Below are the code and all the weights of a small trained network. Each question names an input and a class and asks about switching units off, where a switched-off unit gives its printed mean instead of its output.

import numpy as np


def w(rows, s, z=0):
    codes = np.array(rows[::2]) - 128.0
    scale = np.full(codes.shape[1], s)
    scale[-1] = z or s
    return codes * scale


def f(y):
    return np.maximum(y, 0)


def log_softmax(a):
    a = a - a.max(-1, keepdims=True)
    return a - np.log(np.exp(a).sum(-1, keepdims=True))


def net(x, mask):
    res = np.array(x, float).reshape(1, 8) / 4 @ E
    y = f(res @ A[0][:, :-1].T + A[0][:, -1])
    res = res + np.where(mask, y, B[0][:, -1]) @ B[0][:, :-1]
    return log_softmax(res[-1] @ U[:, :-1].T + U[:, -1])


A, B = {}, {}
E = w([
[124,130,132,125,134,126],'x0',
[123,130,126,125,130,127],'x1',
[11,170,2,218,61,164],'x2',
[84,11,70,111,181,4],'x3',
[132,218,111,33,22,20],'x4',
[130,123,120,125,131,129],'x5',
[223,235,62,205,224,55],'x6',
[129,128,130,132,131,127],'x7',
],0.0049)
A[0] = w([
[129,197,98,51,42,45,126],'N0',
[121,192,101,40,45,55,110],'N1',
[48,145,53,182,99,158,81],'N2',
[175,223,176,156,84,232,85],'N3',
[65,67,172,78,70,162,66],'N4',
[115,70,129,182,191,204,121],'N5',
[91,84,167,93,85,153,134],'N6',
[194,101,210,87,165,107,100],'N7',
[205,198,78,183,190,70,113],'N8',
[147,199,176,152,90,200,159],'N9',
[227,203,70,200,202,57,94],'N10',
[212,213,70,207,201,56,85],'N11',
[122,70,134,179,184,198,132],'N12',
[69,29,64,133,186,3,127],'N13',
[151,172,146,128,109,176,208],'N14',
[118,66,127,189,197,198,89],'N15',
[215,97,220,79,180,102,125],'N16',
[113,73,129,181,195,194,95],'N17',
[199,105,206,76,164,122,87],'N18',
[150,178,163,140,101,177,254],'N19',
[36,147,45,189,96,155,70],'N20',
[118,190,99,49,46,53,126],'N21',
[199,99,212,77,155,113,128],'N22',
[165,213,176,130,92,219,113],'N23',
[202,103,214,74,166,124,85],'N24',
[198,98,212,66,174,114,100],'N25',
[69,73,171,87,75,157,74],'N26',
[72,76,168,89,80,154,84],'N27',
],0.0053,0.0059)
B[0] = w([
[213,123,223,188,128,137,206],'N0',
[237,130,234,208,118,144,195],'N1',
[119,210,32,193,38,142,170],'N2',
[226,18,31,51,145,101,175],'N3',
[77,169,161,33,151,243,169],'N4',
[193,139,197,185,116,118,186],'N5',
[72,156,150,84,155,170,181],'N6',
[93,194,38,174,60,133,176],'N7',
[57,152,170,42,162,224,199],'N8',
[159,43,71,84,163,68,192],'N9',
[51,165,169,26,160,244,206],'N10',
[60,171,169,17,155,254,202],'N11',
[187,139,199,190,120,114,188],'N12',
[231,16,61,58,154,106,223],'N13',
[96,61,117,121,203,24,210],'N14',
[220,142,209,190,104,142,173],'N15',
[77,185,50,168,75,119,203],'N16',
[206,143,204,185,107,137,171],'N17',
[108,196,45,178,57,136,171],'N18',
[59,78,129,132,202,12,253],'N19',
[127,215,20,201,22,148,173],'N20',
[213,125,220,195,127,134,201],'N21',
[83,188,51,179,72,117,192],'N22',
[209,32,48,70,148,86,179],'N23',
[105,201,32,191,40,137,174],'N24',
[93,200,38,179,54,131,183],'N25',
[77,161,156,35,153,229,166],'N26',
[83,157,150,49,151,212,166],'N27',
],0.0049,0.0056)
U = w([
[91,213,18,195,34,144,63],'0',
[57,164,187,22,167,245,70],'1',
[108,112,144,142,157,75,255],'2',
[227,132,254,211,116,125,68],'3',
[193,23,44,61,162,75,51],'4',
[70,123,138,138,154,76,204],'5',
],0.0088,0.0066)

Each question gives the input, the list of numbers given to net, and the class t.
The units are the neurons (one row each of A and B). Each row of codes is followed by its name. A weight is (code - 128) times the scale printed after its matrix; where a second scale follows, it is the last column's (A, B and U).
mask holds one flag per neuron, in row order. A switched-off neuron (its flag False) gives its mean, the last column of its row in B, instead of its output. The means were averaged over made-up inputs and are rounded, as every weight is.
A unit's drop is (log p(t) with every unit on - log p(t) with that unit switched off) / (log p(t) with every unit on - log p(t) with every unit switched off).
The circuit of an input: a set's keep is (log p(t) with only the set's units on - log p(t) with every unit switched off) / (log p(t) with every unit on - log p(t) with every unit switched off). Starting from the 12 units with the biggest drops (on a tie, the unit counted first), units are removed one at a time, each time the one whose removal leaves the highest keep (on an exact tie, the one counted first), for as long as the keep stays at least 0.8.
circuit, biggest first: the units of the circuit, biggest drop first
most important unit: the unit with the biggest drop
k most important neurons: the k neurons with the biggest drops, biggest first
drop when u is switched off: that unit's drop, to one decimal
input [7,-5,4,-6,-5,5,-3,8], class 4: most important unit : N3
input [4,-6,5,-7,6,-5,-2,-3], class 4: circuit, biggest first : [N3 N23 N9]
input [-2,3,-3,4,-2,-8,-8,-5], class 1: circuit, biggest first : [N4 N26]
input [6,0,7,2,-5,-2,8,-7], class 1: circuit, biggest first : [N11 N10]
input [0,1,0,-8,7,-7,2,-6], class 4: circuit, biggest first : [N3 N23]
input [-5,0,0,-6,-4,4,5,-4], class 4: 2 most important neurons : [N3 N23]
input [4,0,2,-7,5,-4,3,6], class 4: circuit, biggest first : [N3 N23 N9]
input [-3,-1,-5,0,8,-5,1,6], class 3: circuit, biggest first : [N1 N0]
input [-4,-2,-4,-4,-3,0,5,-6], class 1: 3 most important neurons : [N10 N11 N8]
input [-6,-8,5,-5,4,2,6,3], class 5: 2 most important neurons : [N19 N14]
input [3,-4,5,-7,3,-7,1,-5], class 2: 2 most important neurons : [N13 N19]
input [-4,4,-5,-8,2,-4,-1,-5], class 4: 2 most important neurons : [N3 N23]
input [-5,-3,7,-5,8,-4,1,-7], class 3: drop when N0 is switched off : 0.3
input [5,2,6,-8,8,-7,-5,-2], class 3: drop when N1 is switched off : 0.4
input [8,-4,1,3,-5,-4,3,-8], class 3: drop when N15 is switched off : 0.3
input [4,-5,-6,-3,-6,6,1,-7], class 0: drop when N4 is switched off : 0.0
input [-7,5,4,-6,-5,5,2,-7], class 4: most important unit : N3
